Below are the code and all the weights of a small trained network. Each question names an input and a target symbol and asks about switching units off, where a switched-off unit gives its printed mean instead of its output.

import numpy as np


def w(rows, s, z=0):
    codes = np.array(rows[::2]) - 128.0
    scale = np.full(codes.shape[1], s)
    scale[-1] = z or s
    return codes * scale


def f(y):
    return np.maximum(y, 0)


def softmax(a):
    e = np.exp(a - a.max(-1, keepdims=True))
    return e / e.sum(-1, keepdims=True)


def log_softmax(a):
    a = a - a.max(-1, keepdims=True)
    return a - np.log(np.exp(a).sum(-1, keepdims=True))


def net(x, mask):
    ids = ['ΣΨαεημξπτω'.index(c) for c in x.split()]
    T = len(ids)
    res = E[ids] + P[:T]
    r = res
    for j in range(2):
        rows = slice(2 * j, 2 * j + 2)
        q, k, v = (r @ M[0][rows].T for M in (Q, K, V))
        z = softmax(np.where(np.tri(T) > 0, q @ k.T / 2**0.5, -1e9)) @ v
        o = O[0][rows]
        res = res + np.where(mask[j], z, o[:, -1]) @ o[:, :-1]
    y = f(res @ A[0][:, :-1].T + A[0][:, -1])
    res = res + np.where(mask[2:6], y, B[0][:, -1]) @ B[0][:, :-1]
    return log_softmax(res[-1] @ U[:, :-1].T + U[:, -1])


Q, K, V, O, A, B = {}, {}, {}, {}, {}, {}
E = w([
[90,98,179,108,110,73],'Σ',
[61,114,221,71,204,124],'Ψ',
[23,103,62,152,150,217],'α',
[60,179,119,40,100,162],'ε',
[23,126,153,83,170,145],'η',
[46,76,191,93,228,140],'μ',
[151,49,93,89,66,101],'ξ',
[72,50,5,143,101,203],'π',
[172,112,139,7,130,149],'τ',
[193,30,137,119,199,149],'ω',
],0.013)
P = w([
[36,58,218,170,53,147],'0',
[54,43,208,149,81,150],'1',
[66,51,189,139,90,140],'2',
[71,69,172,131,105,137],'3',
[81,81,151,123,114,132],'4',
[91,92,135,117,130,123],'5',
[99,103,117,113,143,121],'6',
[108,117,98,106,156,115],'7',
[116,124,81,102,171,106],'8',
[124,139,64,96,182,102],'9',
[135,146,46,89,198,95],'10',
[143,158,28,85,210,89],'11',
[149,169,10,77,222,82],'12',
[152,175,2,72,242,77],'13',
],0.013)
Q[0] = w([
[162,101,158,118,141,122],'h0',
[66,54,108,1,149,117],'h0',
[93,104,91,60,128,192],'h1',
[204,176,141,152,91,172],'h1',
],0.014)
K[0] = w([
[126,170,132,177,143,193],'h0',
[176,176,39,144,215,91],'h0',
[143,124,84,115,207,2],'h1',
[90,99,221,202,84,158],'h1',
],0.0093)
V[0] = w([
[9,124,32,174,117,190],'h0',
[225,5,74,236,208,243],'h0',
[37,96,198,204,212,53],'h1',
[117,188,149,44,241,254],'h1',
],0.0084)
O[0] = w([
[230,119,197,60,127,135,255],'h0',
[84,155,186,110,108,2,197],'h0',
[153,237,63,188,148,120,216],'h1',
[132,132,197,217,79,165,214],'h1',
],0.013,0.007)
A[0] = w([
[116,55,182,83,159,106,134],'n0',
[36,110,2,204,93,159,1],'n1',
[129,82,176,227,152,129,69],'n2',
[76,149,167,153,224,119,141],'n3',
],0.01,0.0061)
B[0] = w([
[72,205,123,149,113,245,253],'n0',
[36,121,239,40,76,254,138],'n1',
[101,153,84,70,40,214,170],'n2',
[157,68,76,61,90,106,233],'n3',
],0.0088,0.0078)
U = w([
[61,146,112,77,246,138,45],'Σ',
[69,142,116,151,81,155,10],'Ψ',
[130,196,164,99,167,119,2],'α',
[196,80,100,131,79,132,169],'ε',
[169,156,85,180,120,124,202],'η',
[181,166,49,173,39,119,183],'μ',
[170,98,45,54,205,112,208],'ξ',
[193,148,168,44,95,108,34],'π',
[112,1,169,142,123,146,216],'τ',
[56,145,133,143,92,73,195],'ω',
],0.0091,0.0057)

Each question gives the input, a string of symbols that net reads in full, and the target symbol t.
The units are the heads (2 rows each of Q, K, V and O) and the neurons (one row each of A and B). Each row of codes is followed by its name. A weight is (code - 128) times the scale printed after its matrix; where a second scale follows, it is the last column's (O, A, B and U).
mask holds one flag per unit, heads first, then neurons. A switched-off unit (its flag False) gives its mean, the last column of its rows in O or B, instead of its output. The means were averaged over made-up inputs and are rounded, as every weight is.
A unit's drop is (log p(t) with every unit on - log p(t) with that unit switched off) / (log p(t) with every unit on - log p(t) with every unit switched off).
The circuit of an input: a set's keep is (log p(t) with only the set's units on - log p(t) with every unit switched off) / (log p(t) with every unit on - log p(t) with every unit switched off). Starting from all 6 units, units are removed one at a time, each time the one whose removal leaves the highest keep (on an exact tie, the one counted first), for as long as the keep stays at least 0.8.
units of the circuit, in order: the units of the circuit, biggest drop first
top k neurons: the k neurons with the biggest drops, biggest first
heads that matter: for each layer, one digit per head in row order, 1 if its drop is at least 0.15 and else 0, layers parted by /
drop of u: that unit's drop, to one decimal
input Σ π η, target π: units of the circuit, in order -> h0
input ξ τ ξ η Σ, target ξ: units of the circuit, in order -> h1, h0
input Σ ξ Ψ Ψ Σ μ μ, target μ: units of the circuit, in order -> h1, n3
input Σ Σ Ψ Ψ τ ξ, target τ: top 2 neurons -> n1, n2
input ξ Σ ξ π τ π, target τ: heads that matter -> 01
input η ω μ, target ω: heads that matter -> 10
input π μ ω α α Ψ Ψ Ψ π Ψ ξ η τ μ, target τ: heads that matter -> 01
input ξ τ μ ξ π μ, target π: heads that matter -> 10
input α π α ξ α, target Σ: units of the circuit, in order -> h1, n0
input η Ψ Σ Σ τ μ α μ, target π: top 3 neurons -> n3, n0, n2
input Σ Ψ τ μ Σ η α α τ α, target Ψ: drop of n3 -> 0.2
input Σ η α τ μ, target Ψ: drop of n2 -> 0.5
input τ Σ ω ξ ξ ε, target ξ: drop of h1 -> 0.6
input Σ Ψ α ω ξ μ ε α ε μ ω α, target ω: drop of h0 -> 0.8
input π Ψ Ψ α π π μ τ τ π τ ε ε, target τ: units of the circuit, in order -> h1
